Below are the code and all the weights of a small trained network. Each question names an input and a class and asks about switching units off, where a switched-off unit gives its printed mean instead of its output.

import numpy as np


def w(rows, s, z=0):
    codes = np.array(rows[::2]) - 128.0
    scale = np.full(codes.shape[1], s)
    scale[-1] = z or s
    return codes * scale


def norm(h):
    return h / np.sqrt((h * h).mean(-1, keepdims=True) + 1e-5)


def f(y):
    return np.maximum(y, 0)


def log_softmax(a):
    a = a - a.max(-1, keepdims=True)
    return a - np.log(np.exp(a).sum(-1, keepdims=True))


def net(x, mask):
    res = np.array(x, float).reshape(1, 5) / 4 @ E
    u = 0
    for l in range(2):
        y = f(norm(res) @ A[l][:, :-1].T + A[l][:, -1])
        res = res + np.where(mask[u : u + 8], y, B[l][:, -1]) @ B[l][:, :-1]
        u += 8
    return log_softmax(norm(res)[-1] @ U[:, :-1].T + U[:, -1])


A, B = {}, {}
E = w([
[132,117,145,136,111,138],'x0',
[134,125,122,136,124,138],'x1',
[144,6,58,155,99,45],'x2',
[121,136,144,102,143,104],'x3',
[189,162,175,254,170,69],'x4',
],0.007)
A[0] = w([
[69,2,71,125,102,126,93],'L0N1',
[89,210,82,146,100,178,107],'L0N2',
[124,52,88,173,100,38,75],'L0N3',
[163,111,88,13,143,154,253],'L0N4',
[138,74,175,130,158,73,35],'L0N5',
[122,15,60,30,167,93,33],'L0N6',
[105,241,185,219,130,99,78],'L0N7',
[157,131,142,245,106,20,51],'L0N8',
],0.006,0.0029)
B[0] = w([
[78,44,128,119,199,110,243],'L0N1',
[82,143,173,70,111,148,179],'L0N2',
[102,158,159,128,31,107,241],'L0N3',
[128,100,187,113,69,154,251],'L0N4',
[93,130,114,143,142,83,157],'L0N5',
[122,81,130,165,154,129,233],'L0N6',
[106,2,110,118,225,167,235],'L0N7',
[180,213,98,88,107,148,253],'L0N8',
],0.0089,0.0049)
A[1] = w([
[54,97,114,127,39,182,250],'L1N1',
[133,108,92,167,96,141,195],'L1N2',
[149,199,184,201,202,190,125],'L1N3',
[112,103,228,46,84,220,24],'L1N4',
[208,192,78,180,88,2,23],'L1N5',
[165,175,111,175,211,155,67],'L1N6',
[205,69,71,82,84,71,219],'L1N7',
[124,144,102,180,139,30,83],'L1N8',
],0.0085,0.002)
B[1] = w([
[131,165,153,111,134,88,242],'L1N1',
[87,97,158,107,153,131,163],'L1N2',
[159,76,132,122,118,68,212],'L1N3',
[165,180,93,148,103,142,254],'L1N4',
[63,186,54,246,122,244,214],'L1N5',
[156,98,157,113,186,80,187],'L1N6',
[86,120,119,159,143,108,213],'L1N7',
[183,157,95,147,113,174,179],'L1N8',
],0.012,0.0074)
U = w([
[159,238,133,59,88,184,157],'0',
[220,93,165,122,252,83,79],'1',
[43,42,123,98,96,49,14],'2',
[97,157,38,228,131,177,253],'3',
],0.017,0.0013)

Each question gives the input, the list of numbers given to net, and the class t.
The units are the neurons (one row each of A and B). Each row of codes is followed by its name. A weight is (code - 128) times the scale printed after its matrix; where a second scale follows, it is the last column's (A, B and U).
mask holds one flag per neuron, layer by layer. A switched-off neuron (its flag False) gives its mean, the last column of its row in B, instead of its output. The means were averaged over made-up inputs and are rounded, as every weight is.
A unit's drop is (log p(t) with every unit on - log p(t) with that unit switched off) / (log p(t) with every unit on - log p(t) with every unit switched off).
The circuit of an input: a set's keep is (log p(t) with only the set's units on - log p(t) with every unit switched off) / (log p(t) with every unit on - log p(t) with every unit switched off). Starting from the 12 units with the biggest drops (on a tie, the unit counted first), units are removed one at a time, each time the one whose removal leaves the highest keep (on an exact tie, the one counted first), for as long as the keep stays at least 0.8.
units of the circuit, in order: the units of the circuit, biggest drop first
k most important neurons: the k neurons with the biggest drops, biggest first
k most important neurons of layer l: the k neurons of layer l with the biggest drops, biggest first
drop when u is switched off: that unit's drop, to one decimal
input [-3,7,-6,-6,0], class 0: units of the circuit, in order => L1N5
input [0,-2,-2,-2,0], class 0: 2 most important neurons of layer 1 => L1N5, L1N4
input [-4,0,-3,-2,0], class 0: 3 most important neurons => L0N2, L1N5, L1N4
input [7,-4,0,4,-8], class 0: 4 most important neurons => L1N4, L0N7, L1N3, L0N4
input [1,-3,2,-4,0], class 2: 2 most important neurons => L0N1, L1N5
input [-1,4,2,2,0], class 2: 2 most important neurons => L0N1, L1N5
input [7,-4,1,-5,-5], class 2: 3 most important neurons => L0N1, L1N5, L0N8
input [-2,2,2,-6,-6], class 2: drop when L1N5 is switched off => 0.2
input [-4,-5,-1,-1,-1], class 0: drop when L1N3 is switched off => 0.0
input [-5,-1,-2,2,6], class 1: drop when L0N7 is switched off => 0.1
